Below are the code and all the weights of a small trained network. Each question names an input and a target symbol and asks about switching units off, where a switched-off unit gives its printed mean instead of its output.

import numpy as np


def w(rows, s, z=0):
    codes = np.array(rows[::2]) - 128.0
    scale = np.full(codes.shape[1], s)
    scale[-1] = z or s
    return codes * scale


def norm(h):
    return h / np.sqrt((h * h).mean(-1, keepdims=True) + 1e-5)


def f(y):
    return y / 2 * (1 + np.tanh(0.7978845608 * (y + 0.044715 * y**3)))


def softmax(a):
    e = np.exp(a - a.max(-1, keepdims=True))
    return e / e.sum(-1, keepdims=True)


def log_softmax(a):
    a = a - a.max(-1, keepdims=True)
    return a - np.log(np.exp(a).sum(-1, keepdims=True))


def net(x, mask):
    ids = ['αγδεζηθλμξπστφω'.index(c) for c in x.split()]
    T = len(ids)
    res = E[ids] + P[:T]
    q, k, v = (norm(res) @ M[0].T for M in (Q, K, V))
    z = softmax(np.where(np.tri(T) > 0, q @ k.T / 3**0.5, -1e9)) @ v
    res = res + np.where(mask[0], z, O[0][:, -1]) @ O[0][:, :-1]
    y = f(norm(res) @ A[0][:, :-1].T + A[0][:, -1])
    res = res + np.where(mask[1:25], y, B[0][:, -1]) @ B[0][:, :-1]
    return log_softmax(norm(res)[-1] @ U[:, :-1].T + U[:, -1])


Q, K, V, O, A, B = {}, {}, {}, {}, {}, {}
E = w([
[111,98,122,92],'α',
[114,97,122,73],'γ',
[107,130,127,87],'δ',
[250,137,179,158],'ε',
[99,95,113,106],'ζ',
[124,93,99,96],'η',
[182,113,71,145],'θ',
[151,69,173,85],'λ',
[121,138,66,55],'μ',
[27,138,137,78],'ξ',
[145,222,174,121],'π',
[48,115,108,171],'σ',
[68,133,96,183],'τ',
[133,185,84,129],'φ',
[88,141,169,137],'ω',
],0.021)
P = w([
[44,112,99,62],'0',
[54,115,93,66],'1',
[59,116,91,80],'2',
[50,118,84,90],'3',
[41,117,84,107],'4',
[36,113,83,132],'5',
[30,114,79,150],'6',
[18,107,76,158],'7',
[3,105,71,154],'8',
],0.0063)
Q[0] = w([
[97,114,139,181],'h0',
[221,59,246,143],'h0',
[120,148,126,93],'h0',
],0.011)
K[0] = w([
[145,144,123,113],'h0',
[103,68,150,5],'h0',
[116,125,145,150],'h0',
],0.022)
V[0] = w([
[79,159,250,145],'h0',
[156,235,129,88],'h0',
[129,38,212,83],'h0',
],0.018)
O[0] = w([
[76,182,173,159,133],'h0',
[141,158,112,7,86],'h0',
[108,85,209,106,1],'h0',
],0.016,0.0078)
A[0] = w([
[177,142,153,174,109],'n0',
[201,120,173,161,73],'n1',
[143,169,172,165,72],'n2',
[124,190,126,146,128],'n3',
[150,98,192,107,146],'n4',
[236,103,117,187,118],'n5',
[157,167,167,121,116],'n6',
[127,226,101,108,119],'n7',
[101,137,114,111,129],'n8',
[239,185,166,143,173],'n9',
[69,88,92,68,20],'n10',
[56,115,77,76,107],'n11',
[125,156,128,131,124],'n12',
[173,150,112,156,125],'n13',
[167,118,170,64,10],'n14',
[103,91,90,103,73],'n15',
[173,167,90,168,108],'n16',
[157,150,78,80,97],'n17',
[157,111,143,56,165],'n18',
[159,122,186,159,130],'n19',
[70,111,5,76,2],'n20',
[95,84,87,105,36],'n21',
[180,139,68,133,55],'n22',
[152,60,56,129,134],'n23',
],0.024,0.0075)
B[0] = w([
[144,134,106,87,136],'n0',
[54,143,86,119,131],'n1',
[122,125,117,79,135],'n2',
[130,178,117,82,172],'n3',
[176,189,90,162,141],'n4',
[40,87,84,117,155],'n5',
[82,119,107,152,129],'n6',
[212,154,132,155,204],'n7',
[124,131,104,116,160],'n8',
[133,64,15,118,141],'n9',
[125,85,43,123,163],'n10',
[104,88,66,83,216],'n11',
[127,153,125,114,139],'n12',
[136,160,99,127,147],'n13',
[121,184,229,224,133],'n14',
[70,98,106,132,151],'n15',
[134,192,95,128,181],'n16',
[115,39,229,53,187],'n17',
[89,129,254,80,162],'n18',
[179,112,121,115,138],'n19',
[194,206,85,195,251],'n20',
[66,96,96,134,145],'n21',
[188,147,124,155,169],'n22',
[142,66,159,160,204],'n23',
],0.05,0.013)
U = w([
[235,114,126,151,77],'α',
[109,113,193,151,109],'γ',
[8,117,172,41,111],'δ',
[25,196,188,215,84],'ε',
[144,75,98,213,85],'ζ',
[71,68,159,132,137],'η',
[115,74,159,137,119],'θ',
[151,150,212,155,121],'λ',
[129,68,202,99,178],'μ',
[97,91,59,49,150],'ξ',
[154,138,192,14,131],'π',
[98,176,83,171,214],'σ',
[147,228,67,223,4],'τ',
[221,149,91,59,108],'φ',
[107,209,140,71,182],'ω',
],0.015,0.014)

Each question gives the input, a string of symbols that net reads in full, and the target symbol t.
The units are the heads (3 rows each of Q, K, V and O) and the neurons (one row each of A and B). Each row of codes is followed by its name. A weight is (code - 128) times the scale printed after its matrix; where a second scale follows, it is the last column's (O, A, B and U).
mask holds one flag per unit, heads first, then neurons. A switched-off unit (its flag False) gives its mean, the last column of its rows in O or B, instead of its output. The means were averaged over made-up inputs and are rounded, as every weight is.
A unit's drop is (log p(t) with every unit on - log p(t) with that unit switched off) / (log p(t) with every unit on - log p(t) with every unit switched off).
The circuit of an input: a set's keep is (log p(t) with only the set's units on - log p(t) with every unit switched off) / (log p(t) with every unit on - log p(t) with every unit switched off). Starting from the 12 units with the biggest drops (on a tie, the unit counted first), units are removed one at a time, each time the one whose removal leaves the highest keep (on an exact tie, the one counted first), for as long as the keep stays at least 0.8.
circuit, biggest first: the units of the circuit, biggest drop first
most important unit: the unit with the biggest drop
top k neurons: the k neurons with the biggest drops, biggest first
input σ φ σ μ ξ ζ σ θ φ, target α: circuit, biggest first : h0; n23; n22
input δ λ φ σ η, target α: top 3 neurons : n20; n17; n23
input ξ ξ θ σ δ, target ζ: circuit, biggest first : h0; n23
input δ λ ω α σ ε η, target ξ: circuit, biggest first : h0; n11
input ε δ ω, target ω: top 2 neurons : n4; n17
input μ ξ λ η, target ξ: circuit, biggest first : h0; n10
input η σ ε μ μ δ σ σ, target ξ: circuit, biggest first : h0; n11
input δ α ε σ σ σ τ θ ζ, target ζ: top 2 neurons : n23; n3
input ξ σ μ η δ ω δ, target ω: top 2 neurons : n17; n23
input η ξ γ, target ξ: top neuron : n10
input σ σ φ σ, target α: top 3 neurons : n17; n20; n23
input η ω η, target ω: top 3 neurons : n17; n23; n20
input ε π η, target π: circuit, biggest first : h0; n18
input ξ δ μ, target ξ: circuit, biggest first : n11
input π γ δ, target π: circuit, biggest first : h0; n17
input μ ξ φ σ, target α: circuit, biggest first : h0; n20; n17; n23
input α μ η, target μ: top 2 neurons : n18; n23
input δ μ θ ξ μ θ σ ξ, target ζ: top 2 neurons : n23; n20
input σ φ μ, target α: circuit, biggest first : n20; n17; n23
input ξ δ δ, target ξ: circuit, biggest first : h0; n20; n17
input ω γ δ θ σ, target ζ: top 2 neurons : n23; n20
input δ η ξ λ ζ, target ξ: most important unit : n20
input μ σ τ θ ξ φ θ, target ζ: top 3 neurons : n23; n5; n17
input δ θ σ δ θ δ ξ, target ζ: top 3 neurons : n20; n23; n22
input δ φ δ ξ σ ξ μ, target α: top 2 neurons : n17; n23
